Here is a tiny trained network, its code and every weight. The questions are about switching its units off for an input and a class, where a switched-off unit gives its printed mean instead of its output.

import numpy as np


def w(rows, s, z=0):
    codes = np.array(rows[::2]) - 128.0
    scale = np.full(codes.shape[1], s)
    scale[-1] = z or s
    return codes * scale


def f(y):
    return y / 2 * (1 + np.tanh(0.7978845608 * (y + 0.044715 * y**3)))


def log_softmax(a):
    a = a - a.max(-1, keepdims=True)
    return a - np.log(np.exp(a).sum(-1, keepdims=True))


def net(x, mask):
    res = np.array(x, float).reshape(1, 6) / 4 @ E
    y = f(res @ A[0][:, :-1].T + A[0][:, -1])
    res = res + np.where(mask, y, B[0][:, -1]) @ B[0][:, :-1]
    return log_softmax(res[-1] @ U[:, :-1].T + U[:, -1])


A, B = {}, {}
E = w([
[130,128,126,130],'x0',
[70,34,136,168],'x1',
[133,128,123,132],'x2',
[186,68,84,50],'x3',
[128,128,127,129],'x4',
[4,142,38,115],'x5',
],0.016)
A[0] = w([
[150,82,190,131,186],'N1',
[168,193,155,88,170],'N2',
[128,96,172,133,128],'N3',
[129,194,173,183,171],'N4',
[170,45,74,11,166],'N5',
[147,9,180,181,130],'N6',
[109,184,145,236,246],'N7',
[119,210,51,105,133],'N8',
[152,156,72,94,136],'N9',
[164,65,58,105,141],'N10',
[151,192,132,97,163],'N11',
[119,122,116,134,100],'N12',
[101,172,70,104,148],'N13',
[170,73,70,64,160],'N14',
[172,167,174,96,168],'N15',
[73,118,116,82,129],'N16',
[162,190,152,113,158],'N17',
[78,176,129,105,156],'N18',
[117,180,116,168,185],'N19',
[72,25,97,192,138],'N20',
[175,180,163,85,170],'N21',
[189,153,169,129,165],'N22',
[63,61,78,152,89],'N23',
[163,112,66,89,133],'N24',
],0.014,0.011)
B[0] = w([
[249,96,180,146,201],'N1',
[100,70,74,122,217],'N2',
[157,152,165,140,154],'N3',
[78,98,146,166,205],'N4',
[179,155,119,57,254],'N5',
[217,149,203,101,210],'N6',
[55,130,152,221,233],'N7',
[2,232,194,75,203],'N8',
[100,229,70,49,178],'N9',
[220,136,103,53,195],'N10',
[43,131,63,122,197],'N11',
[133,122,121,122,127],'N12',
[56,203,114,91,190],'N13',
[168,151,109,35,217],'N14',
[157,60,65,175,211],'N15',
[126,123,31,85,171],'N16',
[63,99,63,194,201],'N17',
[59,113,129,127,179],'N18',
[43,144,135,178,182],'N19',
[181,31,120,189,208],'N20',
[133,63,57,132,218],'N21',
[145,40,94,163,217],'N22',
[177,18,57,169,187],'N23',
[189,179,95,111,184],'N24',
],0.0086,0.02)
U = w([
[120,96,110,182,255],'0',
[175,108,65,93,92],'1',
[167,139,248,184,123],'2',
[192,119,216,63,58],'3',
[82,180,158,123,100],'4',
[131,186,119,60,84],'5',
],0.014,0.0021)

Each question gives the input, the list of numbers given to net, and the class t.
The units are the neurons (one row each of A and B). Each row of codes is followed by its name. A weight is (code - 128) times the scale printed after its matrix; where a second scale follows, it is the last column's (A, B and U).
mask holds one flag per neuron, in row order. A switched-off neuron (its flag False) gives its mean, the last column of its row in B, instead of its output. The means were averaged over made-up inputs and are rounded, as every weight is.
A unit's drop is (log p(t) with every unit on - log p(t) with that unit switched off) / (log p(t) with every unit on - log p(t) with every unit switched off).
The circuit of an input: a set's keep is (log p(t) with only the set's units on - log p(t) with every unit switched off) / (log p(t) with every unit on - log p(t) with every unit switched off). Starting from the 12 units with the biggest drops (on a tie, the unit counted first), units are removed one at a time, each time the one whose removal leaves the highest keep (on an exact tie, the one counted first), for as long as the keep stays at least 0.8.
units of the circuit, in order: the units of the circuit, biggest drop first
unit that matters most: the unit with the biggest drop
k most important neurons: the k neurons with the biggest drops, biggest first
drop of u: that unit's drop, to one decimal
input [-4,6,1,6,-1,0], class 3: unit that matters most : N6
input [4,1,6,-2,-1,1], class 0: 4 most important neurons : [N6; N8; N1; N5]
input [8,1,3,8,-3,-6], class 3: units of the circuit, in order : [N6; N1]
input [5,2,-2,0,-6,1], class 0: 3 most important neurons : [N5; N14; N6]
input [-7,6,-4,1,5,-7], class 3: 2 most important neurons : [N7; N6]
input [8,0,-1,5,5,7], class 5: 2 most important neurons : [N8; N13]
input [0,2,5,0,-5,4], class 0: 2 most important neurons : [N5; N14]
input [5,-3,0,-5,-2,0], class 0: 3 most important neurons : [N9; N5; N14]
input [1,6,-8,1,1,-8], class 3: 2 most important neurons : [N7; N6]
input [5,1,-1,4,-2,-7], class 3: 2 most important neurons : [N6; N1]
input [2,6,3,-1,4,-2], class 2: drop of N17 : 0.0
input [-5,-3,-6,0,0,-7], class 0: drop of N5 : 0.1
input [4,1,-1,0,2,4], class 0: drop of N23 : 0.4
